Here is a tiny trained network, its code and every weight. The questions are about switching its units off for an input and a class, where a switched-off unit gives its printed mean instead of its output.

import numpy as np


def w(rows, s, z=0):
    codes = np.array(rows[::2]) - 128.0
    scale = np.full(codes.shape[1], s)
    scale[-1] = z or s
    return codes * scale


def f(y):
    return y / 2 * (1 + np.tanh(0.7978845608 * (y + 0.044715 * y**3)))


def log_softmax(a):
    a = a - a.max(-1, keepdims=True)
    return a - np.log(np.exp(a).sum(-1, keepdims=True))


def net(x, mask):
    res = np.array(x, float).reshape(1, 5) / 4 @ E
    y = f(res @ A[0][:, :-1].T + A[0][:, -1])
    res = res + np.where(mask, y, B[0][:, -1]) @ B[0][:, :-1]
    return log_softmax(res[-1] @ U[:, :-1].T + U[:, -1])


A, B = {}, {}
E = w([
[104,138,76,152,227,76,117,47,180],'x0',
[210,196,103,97,76,132,58,106,140],'x1',
[157,89,235,99,137,125,245,113,119],'x2',
[113,153,43,45,129,172,151,112,164],'x3',
[248,86,155,59,184,87,51,203,182],'x4',
],0.011)
A[0] = w([
[255,141,122,152,154,81,81,177,99,94],'neuron 1',
[128,99,162,111,142,158,228,140,94,202],'neuron 2',
[77,146,12,7,207,136,61,106,227,255],'neuron 3',
[54,192,61,247,217,24,60,97,128,78],'neuron 4',
[95,171,177,232,110,109,101,156,89,232],'neuron 5',
[116,149,175,210,34,116,83,134,122,74],'neuron 6',
[103,154,62,55,76,132,46,202,145,203],'neuron 7',
],0.0089,0.0044)
B[0] = w([
[119,145,151,157,219,120,152,108,2,196],'neuron 1',
[90,67,118,35,171,137,102,145,72,199],'neuron 2',
[115,201,173,134,195,174,177,117,196,251],'neuron 3',
[176,169,209,66,99,58,159,174,163,215],'neuron 4',
[23,79,86,133,131,192,159,73,139,189],'neuron 5',
[65,121,55,88,68,223,28,132,160,165],'neuron 6',
[65,107,92,98,137,164,53,79,145,212],'neuron 7',
],0.011,0.017)
U = w([
[182,213,183,213,217,64,196,122,107,185],'0',
[19,1,78,213,156,160,121,108,76,100],'1',
[216,79,149,239,40,140,87,221,171,14],'2',
[201,115,114,186,69,76,82,205,136,2],'3',
[107,146,156,96,102,196,76,165,177,222],'4',
[154,71,183,59,87,15,164,226,43,176],'5',
],0.0085,0.0046)

Each question gives the input, the list of numbers given to net, and the class t.
The units are the neurons (one row each of A and B). Each row of codes is followed by its name. A weight is (code - 128) times the scale printed after its matrix; where a second scale follows, it is the last column's (A, B and U).
mask holds one flag per neuron, in row order. A switched-off neuron (its flag False) gives its mean, the last column of its row in B, instead of its output. The means were averaged over made-up inputs and are rounded, as every weight is.
A unit's drop is (log p(t) with every unit on - log p(t) with that unit switched off) / (log p(t) with every unit on - log p(t) with every unit switched off).
The circuit of an input: a set's keep is (log p(t) with only the set's units on - log p(t) with every unit switched off) / (log p(t) with every unit on - log p(t) with every unit switched off). Starting from all 7 units, units are removed one at a time, each time the one whose removal leaves the highest keep (on an exact tie, the one counted first), for as long as the keep stays at least 0.8.
circuit, biggest first: the units of the circuit, biggest drop first
top k neurons: the k neurons with the biggest drops, biggest first
drop when u is switched off: that unit's drop, to one decimal
input [4,0,6,-7,-2], class 1: circuit, biggest first -> [neuron 5]
input [5,1,-5,-8,-7], class 4: top 2 neurons -> [neuron 4; neuron 6]
input [5,8,2,8,7], class 0: top 2 neurons -> [neuron 1; neuron 3]
input [-8,-1,3,-2,1], class 1: top 4 neurons -> [neuron 4; neuron 6; neuron 3; neuron 5]
input [2,0,-4,0,-5], class 4: top 2 neurons -> [neuron 1; neuron 4]
input [8,3,7,-8,-6], class 5: circuit, biggest first -> [neuron 4; neuron 3]
input [3,1,-5,-7,-5], class 4: circuit, biggest first -> [neuron 4; neuron 6]
input [-1,7,-4,-3,2], class 1: top 2 neurons -> [neuron 1; neuron 4]
input [4,4,0,3,0], class 0: circuit, biggest first -> [neuron 6; neuron 3]
input [3,3,3,7,2], class 0: circuit, biggest first -> [neuron 3; neuron 6]
input [-5,-6,-3,3,2], class 1: top 4 neurons -> [neuron 4; neuron 3; neuron 6; neuron 7]
input [4,4,2,-7,-5], class 4: top 3 neurons -> [neuron 4; neuron 1; neuron 6]
input [-3,7,-4,-4,8], class 1: circuit, biggest first -> [neuron 1; neuron 7]
input [0,2,6,-3,8], class 0: circuit, biggest first -> [neuron 1]
input [-6,3,8,4,-8], class 5: top 3 neurons -> [neuron 7; neuron 5; neuron 3]
input [-3,0,5,5,-3], class 5: top 3 neurons -> [neuron 5; neuron 7; neuron 3]
input [1,2,0,-5,5], class 0: top 3 neurons -> [neuron 1; neuron 2; neuron 7]
input [8,8,0,-8,-8], class 4: top 3 neurons -> [neuron 4; neuron 6; neuron 5]
input [-1,8,0,-1,-1], class 1: top 3 neurons -> [neuron 4; neuron 3; neuron 1]
input [7,-6,-6,-5,-6], class 5: circuit, biggest first -> [neuron 4]
input [4,0,4,-8,0], class 1: top 2 neurons -> [neuron 5; neuron 3]
input [-7,-6,-2,-2,6], class 1: drop when neuron 4 is switched off -> 1.3
input [2,-4,-1,2,-4], class 0: drop when neuron 5 is switched off -> 0.0
input [-8,-3,7,7,2], class 5: drop when neuron 3 is switched off -> 0.0
